Below is a small trained network, with its code and all its weights. Each question gives an input and a target symbol and asks what happens when units are switched off, that is, made to give their printed mean instead of their output.

import numpy as np


def w(rows, s, z=0):
    codes = np.array(rows[::2]) - 128.0
    scale = np.full(codes.shape[1], s)
    scale[-1] = z or s
    return codes * scale


def f(y):
    return y / 2 * (1 + np.tanh(0.7978845608 * (y + 0.044715 * y**3)))


def softmax(a):
    e = np.exp(a - a.max(-1, keepdims=True))
    return e / e.sum(-1, keepdims=True)


def log_softmax(a):
    a = a - a.max(-1, keepdims=True)
    return a - np.log(np.exp(a).sum(-1, keepdims=True))


def net(x, mask):
    ids = ['αβγδθπψ'.index(c) for c in x.split()]
    T = len(ids)
    res = E[ids] + P[:T]
    u = 0
    for l in range(3):
        q, k, v = (res @ M[l].T for M in (Q, K, V))
        z = softmax(np.where(np.tri(T) > 0, q @ k.T / 2**0.5, -1e9)) @ v
        res = res + np.where(mask[u], z, O[l][:, -1]) @ O[l][:, :-1]
        u += 1
        y = f(res @ A[l][:, :-1].T + A[l][:, -1])
        res = res + np.where(mask[u : u + 12], y, B[l][:, -1]) @ B[l][:, :-1]
        u += 12
    return log_softmax(res[-1] @ U[:, :-1].T + U[:, -1])


Q, K, V, O, A, B = {}, {}, {}, {}, {}, {}
E = w([
[186,103,118,125,103,180,163,71],'α',
[185,202,183,56,138,199,142,196],'β',
[127,88,3,106,102,133,114,189],'γ',
[123,67,201,138,162,170,140,28],'δ',
[78,160,153,148,158,83,102,237],'θ',
[94,219,88,209,139,137,86,27],'π',
[88,58,217,91,187,103,131,148],'ψ',
],0.0079)
P = w([
[177,97,132,198,122,124,165,137],'0',
[118,138,149,52,87,174,56,104],'1',
[167,133,97,169,209,94,101,155],'2',
[117,113,124,199,111,148,189,153],'3',
[118,148,117,83,95,174,94,106],'4',
[174,127,94,157,222,133,88,142],'5',
[90,122,131,150,99,118,203,139],'6',
[129,152,119,88,97,153,101,93],'7',
[183,120,103,136,236,129,64,134],'8',
[64,125,141,127,74,110,215,141],'9',
[139,154,117,98,93,141,104,95],'10',
[195,115,101,118,254,135,48,107],'11',
[34,134,140,96,56,101,224,156],'12',
[136,152,111,95,101,122,108,106],'13',
],0.0099)
Q[0] = w([
[86,141,158,3,91,46,84,80],'L0H1',
[219,93,127,216,241,153,110,168],'L0H1',
],0.0049)
K[0] = w([
[114,119,190,36,165,102,43,104],'L0H1',
[99,125,137,172,82,106,254,143],'L0H1',
],0.0094)
V[0] = w([
[93,90,144,14,137,99,50,48],'L0H1',
[2,105,176,57,164,64,109,129],'L0H1',
],0.0042)
O[0] = w([
[86,124,136,254,72,228,114,149,68],'L0H1',
[146,128,131,201,100,140,105,186,8],'L0H1',
],0.007,0.0017)
A[0] = w([
[63,2,255,104,117,124,223,113,187],'L0N1',
[40,135,77,128,61,86,185,168,205],'L0N2',
[89,20,139,134,101,118,172,169,185],'L0N3',
[153,148,130,161,46,177,88,49,191],'L0N4',
[143,96,135,155,167,129,99,132,164],'L0N5',
[143,63,159,99,75,178,218,125,156],'L0N6',
[132,183,150,60,75,195,113,158,172],'L0N7',
[44,159,207,135,117,126,215,129,232],'L0N8',
[196,133,106,86,206,159,81,121,209],'L0N9',
[171,77,88,114,149,102,176,167,146],'L0N10',
[85,153,88,158,59,161,181,72,252],'L0N11',
[183,67,89,170,193,80,106,130,167],'L0N12',
],0.0073,0.0023)
B[0] = w([
[195,121,160,189,175,190,189,144,190],'L0N1',
[105,113,68,90,147,73,200,156,197],'L0N2',
[175,90,83,137,182,167,156,147,155],'L0N3',
[124,112,144,104,110,186,111,1,202],'L0N4',
[162,137,120,159,156,133,108,134,149],'L0N5',
[195,100,151,74,130,195,187,131,167],'L0N6',
[86,173,168,72,78,164,91,138,181],'L0N7',
[110,162,150,181,124,118,226,162,195],'L0N8',
[132,160,148,122,193,65,53,94,253],'L0N9',
[211,162,99,94,127,119,139,116,157],'L0N10',
[112,123,125,106,92,114,188,63,232],'L0N11',
[164,172,133,146,181,138,104,135,192],'L0N12',
],0.0072,0.0037)
Q[1] = w([
[98,127,169,145,77,183,147,161],'L1H1',
[129,81,186,254,77,159,194,172],'L1H1',
],0.01)
K[1] = w([
[83,102,158,128,139,176,13,101],'L1H1',
[197,129,131,134,187,131,2,127],'L1H1',
],0.007)
V[1] = w([
[100,247,254,162,144,158,137,123],'L1H1',
[169,149,156,7,44,189,122,84],'L1H1',
],0.0062)
O[1] = w([
[171,254,188,158,117,171,170,148,254],'L1H1',
[77,169,126,35,171,179,144,106,104],'L1H1',
],0.0072,0.00076)
A[1] = w([
[127,136,88,178,149,142,160,213,135],'L1N1',
[1,175,108,87,70,106,87,204,60],'L1N2',
[82,70,43,35,74,130,118,131,129],'L1N3',
[59,181,66,49,71,169,138,89,68],'L1N4',
[212,101,151,118,118,167,178,75,121],'L1N5',
[129,186,193,30,99,111,63,112,95],'L1N6',
[189,99,137,191,135,96,66,173,72],'L1N7',
[113,141,94,103,120,145,179,182,152],'L1N8',
[108,46,161,245,190,91,136,134,230],'L1N9',
[156,115,155,56,223,63,143,119,169],'L1N10',
[132,105,160,132,202,43,124,142,244],'L1N11',
[43,157,96,100,186,80,118,159,3],'L1N12',
],0.0061,0.0017)
B[1] = w([
[167,111,115,84,131,141,124,133,172],'L1N1',
[147,85,254,217,155,64,146,119,150],'L1N2',
[123,110,188,132,43,129,69,124,191],'L1N3',
[142,115,139,93,92,104,110,70,254],'L1N4',
[108,90,129,145,150,143,158,124,214],'L1N5',
[156,84,98,117,146,88,141,75,241],'L1N6',
[177,160,148,117,96,92,88,114,174],'L1N7',
[146,106,139,76,107,116,146,154,178],'L1N8',
[175,118,75,100,82,137,134,68,206],'L1N9',
[92,154,71,130,146,142,157,138,241],'L1N10',
[128,169,67,107,108,137,129,123,226],'L1N11',
[114,78,103,128,147,162,146,106,149],'L1N12',
],0.0079,0.0043)
Q[2] = w([
[116,196,11,147,195,99,91,107],'L2H1',
[98,215,87,111,153,83,66,2],'L2H1',
],0.0069)
K[2] = w([
[135,153,66,155,73,93,254,140],'L2H1',
[78,106,162,121,27,108,209,146],'L2H1',
],0.0063)
V[2] = w([
[71,82,197,226,149,149,138,2],'L2H1',
[210,40,163,105,181,171,151,136],'L2H1',
],0.0056)
O[2] = w([
[75,80,123,254,228,40,195,146,209],'L2H1',
[156,10,185,137,219,200,58,183,253],'L2H1',
],0.0057,0.0019)
A[2] = w([
[101,104,204,239,202,61,142,203,3],'L2N1',
[190,205,148,116,22,121,79,110,45],'L2N2',
[112,148,186,91,77,74,138,226,131],'L2N3',
[170,221,146,141,191,189,183,194,175],'L2N4',
[128,137,194,169,190,55,103,215,117],'L2N5',
[102,91,102,148,175,124,112,152,102],'L2N6',
[107,160,137,89,148,116,100,93,125],'L2N7',
[68,116,148,131,9,101,68,120,130],'L2N8',
[255,107,106,196,151,123,165,130,142],'L2N9',
[122,54,99,85,94,137,149,113,127],'L2N10',
[184,70,157,173,134,119,52,152,25],'L2N11',
[169,170,137,104,158,203,132,145,181],'L2N12',
],0.0068,0.0035)
B[2] = w([
[254,138,111,107,79,176,144,100,158],'L2N1',
[147,106,182,104,246,79,169,147,175],'L2N2',
[132,95,104,138,144,167,125,140,166],'L2N3',
[109,189,134,174,90,139,123,129,247],'L2N4',
[173,87,76,183,99,116,147,84,162],'L2N5',
[149,89,157,159,153,137,126,150,144],'L2N6',
[129,125,110,118,99,124,140,119,211],'L2N7',
[149,139,146,224,141,130,125,145,194],'L2N8',
[61,130,125,104,103,67,119,107,253],'L2N9',
[109,121,106,108,108,140,105,139,228],'L2N10',
[117,97,166,136,80,87,75,174,150],'L2N11',
[87,138,163,144,125,160,97,170,222],'L2N12',
],0.0096,0.0049)
U = w([
[80,71,127,152,253,171,152,150,153],'α',
[121,207,140,153,104,231,97,152,186],'β',
[134,84,54,59,94,166,116,100,143],'γ',
[230,125,127,177,132,164,136,111,5],'δ',
[167,139,192,69,181,74,143,127,45],'θ',
[86,184,96,163,114,62,175,89,184],'π',
[92,108,170,154,93,109,64,143,126],'ψ',
],0.0056,0.0026)

Each question gives the input, a string of symbols that net reads in full, and the target symbol t.
The units are the heads (2 rows each of Q, K, V and O) and the neurons (one row each of A and B). Each row of codes is followed by its name. A weight is (code - 128) times the scale printed after its matrix; where a second scale follows, it is the last column's (O, A, B and U).
mask holds one flag per unit, layer by layer, with each layer's heads first. A switched-off unit (its flag False) gives its mean, the last column of its rows in O or B, instead of its output. The means were averaged over made-up inputs and are rounded, as every weight is.
A unit's drop is (log p(t) with every unit on - log p(t) with that unit switched off) / (log p(t) with every unit on - log p(t) with every unit switched off).
most important unit: the unit with the biggest drop
k most important neurons: the k neurons with the biggest drops, biggest first
k most important neurons of layer l: the k neurons of layer l with the biggest drops, biggest first
input π β θ α θ π ψ γ ψ θ ψ ψ, target θ: 2 most important neurons of layer 1	(L1N7; L1N9)
input α δ π δ, target π: most important unit	L2N9
input β θ δ π β γ β δ α θ α γ, target θ: 2 most important neurons	(L2N2; L1N7)
input α γ γ π γ γ δ β π, target δ: 3 most important neurons	(L2N1; L0N1; L2N5)
input π δ γ α, target γ: 2 most important neurons	(L0N9; L0N12)
input α ψ α θ α π ψ, target π: 2 most important neurons	(L2N9; L0N1)
input π π δ π π π θ δ π δ β π, target δ: 2 most important neurons of layer 2	(L2N1; L2N5)
input π π π π β, target θ: 3 most important neurons	(L0N7; L1N4; L2N4)
input π β π δ π θ γ γ β, target γ: 2 most important neurons	(L0N2; L0N9)
input ψ β π δ δ γ α γ π θ α γ θ θ, target δ: 2 most important neurons	(L1N2; L0N1)
input δ β π β δ β, target β: 2 most important neurons	(L2N4; L2N12)
input θ γ π γ π, target ψ: 2 most important neurons	(L1N3; L0N1)
input β α π α α θ δ δ γ β α β, target β: 3 most important neurons	(L0N2; L2N4; L0N8)
input α β β γ θ δ π δ π γ α π γ β, target ψ: 2 most important neurons	(L0N2; L0N1)
input γ π ψ π θ δ π π α θ α π, target θ: most important neuron	(L2N2)
input π δ π π γ ψ δ ψ π π γ β α, target β: 2 most important neurons	(L0N9; L0N1)
input α π θ, target α: 4 most important neurons of layer 1	(L1N12; L1N10; L1N11; L1N3)
input β γ β β γ δ β ψ δ γ γ, target ψ: 2 most important neurons	(L1N3; L0N2)
input γ δ ψ, target γ: 2 most important neurons of layer 1	(L1N9; L1N11)
input δ γ ψ δ α ψ, target δ: most important unit	L2H1
input β β β α π δ θ δ π α ψ α, target α: 2 most important neurons of layer 0	(L0N6; L0N11)
input π π β π ψ α θ π α, target θ: 2 most important neurons	(L2N2; L1N7)
input α π π ψ δ π γ δ π π θ, target δ: 3 most important neurons of layer 2	(L2N1; L2N5; L2N9)
input γ θ γ π θ β γ δ, target α: 2 most important neurons of layer 1	(L1N2; L1N11)
input π π θ α β α π γ β θ ψ, target β: 3 most important neurons of layer 0	(L0N1; L0N9; L0N11)
input θ α γ β θ θ π π π ψ β π, target ψ: 2 most important neurons of layer 2	(L2N11; L2N9)
input β θ γ δ, target γ: most important unit	L1H1
input β θ δ π β β α π π, target α: 2 most important neurons of layer 0	(L0N6; L0N9)
input π θ θ π π β π ψ, target β: 2 most important neurons of layer 0	(L0N1; L0N9)
